Rows, each with roughly how far along a hidden order it lies (0 to 30)
[ 10 -12   6  -7  -7   0 -23  -2  -1  -9   6   9  -3 -19 -24 -13 -24 -24
  -4 -19  -9 -10  -9  -3   0   0  -9  -8   1  25   6   3  13  -8  11   9
  -5 -17  10  -3   3 -12  -1   8  24  11  -5  11 -10   1   1  -1  13 -39
  -5   1 -14  -8  -7   5 -13   2  -3   4 -33   5   3  -2   3   0  10  19
 -14 -25  -3  -6  -7  -1 -35  -2  10   2   1 -24  21 -13  -1  26 -19   4
 -11 -12  -9   6   0  10   6  14  -2 -16  -7  12 -50  15  -9  10  -3   6
  -5  63  -2   2 -11   2  17   7  -8  -6 -12   7   5   1 -10   5   3   0
 -10   1  14  17 -22  25  -3   6 -16   5 -11   2   1  -2  28  14 -23  -6
  -1 -16   2  -5  -5  32  14  -1  -5 -20  -1  25  21 -21   3   6 -14  -3
   0 -22 -12   6   1  15 -10] => 30
[-10  -1  -7   7   9   1  14   1   0   2   1 -37  -5   3   4   5  34   0
   7 -27 -11   0   5  -8   1 -11   1   3  -3 -14  -4   1  -5   4  -6  -2
  -6  19  -5  -3  -3  -6  -3  -9   9  -2   6  18  -2   6  -3   0  -7  -2
  -5  11  -1  -2  -4  -7  -2  -3  -3   1   5 -23   1  -2  -7  -1  -3   0
  -6  14   4 -14   3  -2   6  -5  -6  -1  22 -19  15  -4  -4 -15  11  11
   8   7  -2  16   7   8  -3 -18   0  -1  -1  -6 -29 -25  -1  -7   1 -10
 -15 -24   1  19 -36  -5  11  18   5  -5   7   6   6 -16   0   6   2  -1
  26   0   0  -7   5  -4   5   0   0  -9  -1  13  -1  -2  -4   8  21   5
   0   3  -1 -10   3   1 -22   5   6 -13   0   1  17   0 -14  -1   8   3
  -2 -37  -7  -2   3 -18   4] => 0
[ -7  -5   1 -10   0   2   5   7  -1   0   3   5   4  -5  19 -10  10  14
  -3  19  12   0  -2  -4   8   1   5 -10   0  28   1   1   7 -14  11  -3
   2   5 -10   2   0   0  -4  -5 -26  -3  -4   0   0  11  11  -1   7  14
   4  -6   2   3   3   7   3   1   0  -3  -2  14  -3  -4  -2   1  -3   9
   5  -2  -9  -2  -7  -2  11  10   7   6  -5 -28   1   8  -5   6  -8  -2
  -6   6   1  -5  -5   8   2   1   3   3   2   2  -3  -8   5  29  -2  13
  10 -30 -11 -13  26  21   6 -20   1 -10  -4   8 -17   0  -1  -4   1   9
  29  -2   5  -5   1   1  -1  -6   0   0  19  -1   2  -2   1   0 -10   3
   0  -8   0   5 -11  19  -2 -11  -5 -17 -11 -11  -2  -3   0   4   4   3
   7   1   7   3  -6   8   1] => 24
[ -8  -5   8  -9   2   2  14  17   0  -1   6  -7   1   2   3  -3  -9   2
  -1  -3  -1  -2  -1  -2   3  -3   5  -4  -3   2  -9  -3   4  -4   0   1
  -7   9  -1  -4  -1  -6  -5  -8 -42  -1   7   6  -3   7   6  -5   3  25
   5   1 -16   1  -4   7   4  -2  -6   1  -5  14   8   0  -2  -3  -3  -2
  -1  13   0  -7  -2  -1  -4   9   6   5  17 -24   9   0  -2  -8   1  11
 -17  -5   0   2  16  19   6 -26   4  -4   2  -1 -27 -33   5   8   4   1
   3 -23  -8 -20  18   2   7   3   4 -16   0  20  -5 -16  -1   5   2   1
  25   2   0   2   3  -1   4  -3  12 -24   8   1   1  -1 -11  10  -9   6
  -1 -10   9  -9 -10   8  -9   5 -11 -28 -13  -5  13   1   0   2  -5  -9
  -1   2 -28   1  -1  -6   0] => 15
[-12  -1  -9   8   4   1  16  -1  -2   3   4 -42   2   3  16   3  53  10
   4  -1   0   5   5 -13   4  -9   5   1  -1  -1   6   4 -10  -4   4  -3
   0  25 -19   3  -3  -3  -3  -6   5  -8   0   7   4  17   2   5 -13  -4
  -3   8  17   5   4  -6   3  -1   1  -5   0 -27  -9  -4  -4  -1  -4   2
  -1  25  -1 -14   9  -2  15   0  -3   2  11 -14  -6   7   0 -16   6   3
   9  14   2   8  -4   0 -13   1   3  11  -5  -3   2 -15  -2  18  -2   5
  -6 -63 -11  13   6   8  13   0   3  -1  10   2   1 -13   5  -4   3   8
  31  -2   2 -20   9 -19   1  -4  -8  -3  19   8   1  -1 -17   0  31   4
   0   5  -7  -2  -1   8 -27  -4  10 -12   3  -5   7 -13 -13  -1  17   9
   5 -16  15  -2   1 -10   5] => 3
[  6 -11  -1  -8  -2   0  11   2  -1  -4   9   0  -1  -1 -11  -8   1   7
  -2   8   0  -1  -3  -6   3   9   0  -5  -2   6   9   4   7 -14   4  14
  -7   6  -3  -1   4 -11  -4   0   8   0   3  17  -3   8   3  -3   2  -8
   3  -6 -14   0  -7   8   1   4  -1   0  -6  -6   3  -1  -3  -2   2  18
  -6  12   0  -1  -4  -1  -5  10   6   6   2 -29   1  -7   6   8  -7  -4
 -12 -10  -5  12   9  11  -1  -5   2  -2 -11  11 -17 -24  -8   8   0   6
   2  -8  -9 -12   9   4  26   3  -1 -14 -13  13  -6 -10  -8  -4   1   2
   8  -1   7   2  -8   9  -5   3  -7 -16  11   5   4  -4   1  10   1   0
   0 -11   5   2  -4   6  -9  -2 -14 -22   0  13  15 -16   1   1 -10  -1
  -2 -24 -15   3  -2  -5  -1] => 23
[ -3  -1  13   8  -8   0  -4   1  -1  -2   2  10   6 -10  19  -4  11  -9
 -12  28   4  -2  -6   0   3  12   0   3   7  34  10   0   7  -8   8 -12
   9 -23   0   2  -3  12   0   1   8  -1 -10 -27  -1  20   9   4  22  13
   3   3   5   2   8  20  -1   4  -1  -9  -7  -3  -3  -3  -2   3  -2   7
   8 -30 -12   4  -4   0  13   5   6   3   8  -3  -9  14  -1  15  -1 -15
 -23  11  -1 -16 -12   3   7  21   4   8   1   0  46  10   7  40  -5  11
  10   4 -13  -9  25  23  -8 -28  -9  -1   4   1 -28  -2  -2  -5   3  11
 -13   0   9  -4   0   0   6  -6   4  19  13 -19   3   0   6  -1   1   1
   0  -9   3   0 -10   3  35 -16  19 -14   0 -11 -19  -5   7   2 -11   4
   8  47  27   1  -2  28  -8] => 28
[  5  -5 -10  18  -2  -1 -15 -15  -2  -1   4 -52  -3  -4 -12   7  25 -23
   2 -30 -14  -2  -1 -18  -2 -16 -11   5   2   2  18   8  -8   0   1   9
  -4  -7   2  -1  -1 -11   1   8  51   0  -4  15  -2  -6  -9   6 -15 -57
 -10  19  11  -3  -5 -12  -9  -2  -1  -1 -34 -36  -4  -1   4   0   7  14
 -11   5  12  -9   8   1 -16 -15  -1  -3   7  -7  14 -10   3 -14  -5   5
   7   2  -1   9  -2 -10 -13  23  -4  -5 -11  -1 -21   6  -6   2  -2  -4
 -14   9   0  21 -62  -3  15  23  -6  11   6  -3  33   7  -1   0   4   0
  -7  -3  14  -6  -4  -1  -7   6 -18   9 -11   5  -5  -2 -12   8  26  -7
   0   0  -8 -14  11  15 -10   6  14  -5  16  22  22 -24  -7  -1   3   8
   2 -37  12  -1   6   5  -2] => 2

Next part:
[  0  -5   2   0   7  -5  10  -7  -8  -2   0   1   3   1  14  -7 -10  10
   1 -21  12   1  -7  -1   3   5  12  -1  -5   4   3 -16   4   6   3  34
   1  -4  -1   6   9   1   9   8   2  -1   5   1 -12   2   0 -26  -8  -2
  -2  11  -5   4  -1   0 -31  -1  -2 -12   7   5   8  -8   9   3  11  -4
  18   5 -20   7   4  -5   2  -9   4  -1   5  14   3  15   2  12   3  -1
  -7  -7   2  -8  -2  -3   6   0   1  -1  -3  -2   6  -5   5   0  21   0
  -3  -9  -2  -5  -8  -1  -2  -1   4  -3  10   3  13 -10  -4  18  -5  -5
   9 -13 -13   7   9   5 -21   1   0   9   2 -11 -21 -15   8  10   4   2
   0] => 15
[ -4  -4   0  -2   7  -6  14  -9 -10  -2   3   2   5   1  16  -3  -7   9
  -3 -20  12   2  -8  -2   3   6  23  -1  -5   1   6 -16   6  12  -8  35
   1  -6  -8  -8   5   0  14   7   4   3   2  -2  -9  -4   1 -21  -5   1
   2  17  -6   4  -3   2 -38  -6   1 -15  10   6   9  -8   5   3  14  -6
  19   4 -15   8   4  -5   0  -6   1  -8   4  13  -1  13  -1  15   3   0
  -6 -10   5 -10   1  -4   5   0   4  -6   0  -2   9 -10   7  -3  19   6
  -3  -8  -1 -14  -9   1  -1  -1   4  -8   8   2  10 -12  -5  13 -14  -5
  12 -17 -14   3   9   4 -17   4   2  15  -1 -17 -20  -6  12  12   5  -1
  -1] => 21
[  3  -6   8  -3   7   1  21  -2  -8  -2   0  -2   1   2  23 -17 -13  18
   3 -27   9   1 -16   1  -1  -3   2   3  -6   7   3 -14   1   5   2  31
  -1  -5   6  11  14   0   5   3   4  -1   5   7 -19   8   3 -28  -6  -1
  -7   3  -1   3   3   0 -32   3  -3 -12   4   5  11  -8  18  -1   2  -5
  12   3 -22   3   4  -6   7 -17   8  -7   5  12   2  22   3  10   2  -3
 -10  -5  -1  -1  -5   0   5  -3  -1   2  -3  -2  -1  -1   2  -2  27  -2
   0 -14   1   5  -1  -8   4   4   3   2   2   6  10 -14   8  12  -5  -5
   2 -17  -8   2   8   5 -16   1  -2   6   1  -6 -28 -18   3   0   8  -4
   0] => 8
[ -1  -5   1  -4   4  -6  13  -6  -7  -3   5   1   4   0   9  -4  -4  10
   2 -25   3   0 -11  -2  -3   1  29   4  -5   0   6 -13   4  13 -13  34
  -5  -3 -11 -17  10  -1  20   7   9   3  -2  -3  -1  -6   0 -14  -2   0
   5  17  -5   8  -3   2 -51  -5   3 -10  11   4   7 -10  10   1  20  -8
  18   2 -18   5   1  -7  -1 -10   1 -10   4  17   0  14   6  16   3   0
  -1  -2   6 -10   1  -9   8   0   5  -2   4  -1  14  -8   8  -2  14   3
  -1  -2  -1 -13  -8   0  -2  -1   6  -8   4   1   8 -10 -10  17 -12  -4
  10 -13 -13  -1   4   5 -12   6   4  11  -2 -17 -22  -7  14  12   5  -1
  -1] => 30
[  5  -8  12  -7   2   2  14   2   1   2   2  -6   0   0  22 -13 -10  14
   5 -20   7  11 -18  -1  -2  -4  11   2 -12   4   2  -8   1   8 -11  25
  -8  -4   3   2  12   2  11  -5   8  -2   4   5 -14  -3   2 -16  -5  -4
  -5   7  -1   2   3  -2 -47   0   0  -6   4   7  13  -7  15  -5   5  -8
   8   5 -12   2   0 -10  10 -18  13  -5   6  18   0  25   8  13   4   1
 -11  -6   6  -1  -5  -6  11 -10   3   2   2   8   5  -2   5   0  14  -2
   1  -8   0  -2   1  -6  -4   3   7   0   2   6   2 -11   5  18  -8  -1
   0 -10  -9  -7   5   8 -14   7   1   4  -3  -8 -31 -14   9  -1  10  -5
  -1] => 23
[  2  -9   2  -1   8  -5  14  -5  -3  -4  -1  -3   1   3  17 -16 -10   8
  14 -17   6  -6  -6   0  -4   1  12  -1  -7   7  -9 -11  -3   8  -3  49
  -9  -2   1   6   3   7  12   8   5  -8  13   5 -14  -2   1 -27  -6  -4
  -5   8   0   5  -7  -2 -37  -2   3  -5   4   4  14 -14  16   0  10  -6
   2   2 -26   2   0 -10   4 -12   6  -5   2  12   4  15   2  13   2 -13
  -5  -4   5  -1  -9  -4   7   0   5  -1   1   2   2  -6   4   3  20   2
  -3 -10  -3  -5 -10   0  -4  -2   5  -3   2   8  10  -2   1  16   0  -6
   0 -19  -6   1   5   6 -18   2  -1   6  -3  -9 -31 -25   9  10   7  -1
   2] => 30
[ -4  -3   2   2   8  -4  14 -11 -10  -3   2   2   4   2  22  -3 -12  11
  -5 -28  15   4  -6  -2   4   6  14   0  -6   2   8 -15   7   9   1  39
   7  -7  -2  -6   7   0   6   9   3   4   0  -1  -7   4  -1 -34  -6   1
  -3  17  -6   0  -2   1 -35  -2  -3 -14   9   7   6  -7   9   3  11  -4
  20   6 -15   9   6  -3   2  -5  -1  -8   7  15  -1  19   2  12   3   2
  -8 -11   4 -13   3  -3   3   3   3  -5  -2  -5  11  -6   3  -3  19   3
  -4  -9   0  -8  -6  -1  -3   0   4  -4   8   1  12 -10  -2  15 -12  -4
  13 -22 -18   7  11   3 -22   2   0  13   2 -15 -21  -7   9  10   6  -1
   0] => 12
[  1  -8   4   2   7   0  21  -6  -8  -5  -1  -4   2   4  25 -11 -12  13
  12 -13   6  -4  -8  -2  -4   3   8  -2  -8  10  -2 -18  -2  11   5  38
  -1  -5   0  12   8   7  11  12   2  -7  13   6 -19   5   1 -33  -7  -3
  -7   7  -2   4 -10  -4 -25   1   2  -8   3   6  17 -13  16   0   5  -4
   5   4 -23   4   3 -10   7 -18   7  -2   6   6   4  14   2   8   2 -16
  -9  -4   4  -3  -8   0   7   7   2   2   1  -1   0  -4   7  -1  25  -1
  -1 -12  -4   2  -3   0   0   2   4   1   4   8  10  -6   3  19  -4  -3
   1 -17  -6   1   8   3 -22   4  -3   4   0  -8 -42 -24  11   6   6  -2
   3] => 21
[  0  -5   3  -3   3  -1  14  -5  -4   0   2   0   3   0  17  -8  -8   7
   0 -23   8   4 -11  -2   0   0  16   1  -6   2   7 -11   2  10  -8  25
   0  -5  -5  -3   8   1  11   6  10   3   2  -1  -6  -5  -1 -14  -4   1
   1  13  -4   2  -1   0 -42  -2   0 -11   5   5   9  -7  11   1  13  -6
  12   2 -13   4   1  -7   3 -13   4  -8   5  12  -1  15   5  11   3   2
  -6  -5   5  -8   0  -9   8  -2   3   0   1  -1   9  -9   7  -1  12   0
   0  -7   0  -8  -5   0  -3   1   6  -6   4   1   6 -13  -8  16 -10  -2
   6 -14 -12  -2   9   3 -11   5   3   9  -1 -13 -22 -11   8   4   5  -1
   0] => 22
[ -1  -5  12  -3   6   5  33   1 -13  -6   2  -3   2   4  40 -17 -18  20
   2 -21  10   2 -21   0   2  -7  -3   4  -6  12   6 -16   2   3   4  32
   1  -7  11  15  25  -3   5   9   1  -2   4   7 -26  22   4 -26  -6  -2
  -6  -2  -3  -1   8   1 -33   8  -7 -20   0   7  19  -7  19   0  -3  -5
  18   5 -27   5   6  -5  10 -19   4 -13  10  10   3  36   2  11   2  -4
 -19  -4  -4  -5  -6   7   9  -2  -4   2  -3  -4  -4   5   3  -5  39   2
  -1 -17   4  17   2 -15  12  12   3   7   0   5  12 -14  13  21  -7  -4
   4 -20  -9   5  12   4 -17   0  -5   4   2  -5 -31 -31   2  -6  14  -5
   1] => 0
[  6  -9   6  -3   5  -6  11  -2   0  -1   0  -5   1   2   7 -17  -9  15
   9 -16   4   3 -13   3  -4   1  15   5  -6   2  -6  -8  -2   8  -8  37
 -11  -2   3  -1  10   4   9   0   6  -5   3   6 -13  -8   0 -15  -6  -6
  -2   9   0   9   1  -2 -32   1   1  -4   7   3  12 -12  12  -2  11 -11
   6   2 -18   1  -1 -10   6 -14  10  -7   2  15   3  21   3  15   3  -6
  -2  -1   5  -2  -7  -5  10  -8   4   2  -2   5   6  -4   4   2  10  -4
  -2 -11  -2   0 -10  -4  -9  -4   5  -1   5   5   6  -9   0  15  -2  -4
   1 -14 -10  -2   3  11 -16   2   1   5  -4  -7 -28 -20   9   3   7  -3
   1] => 29
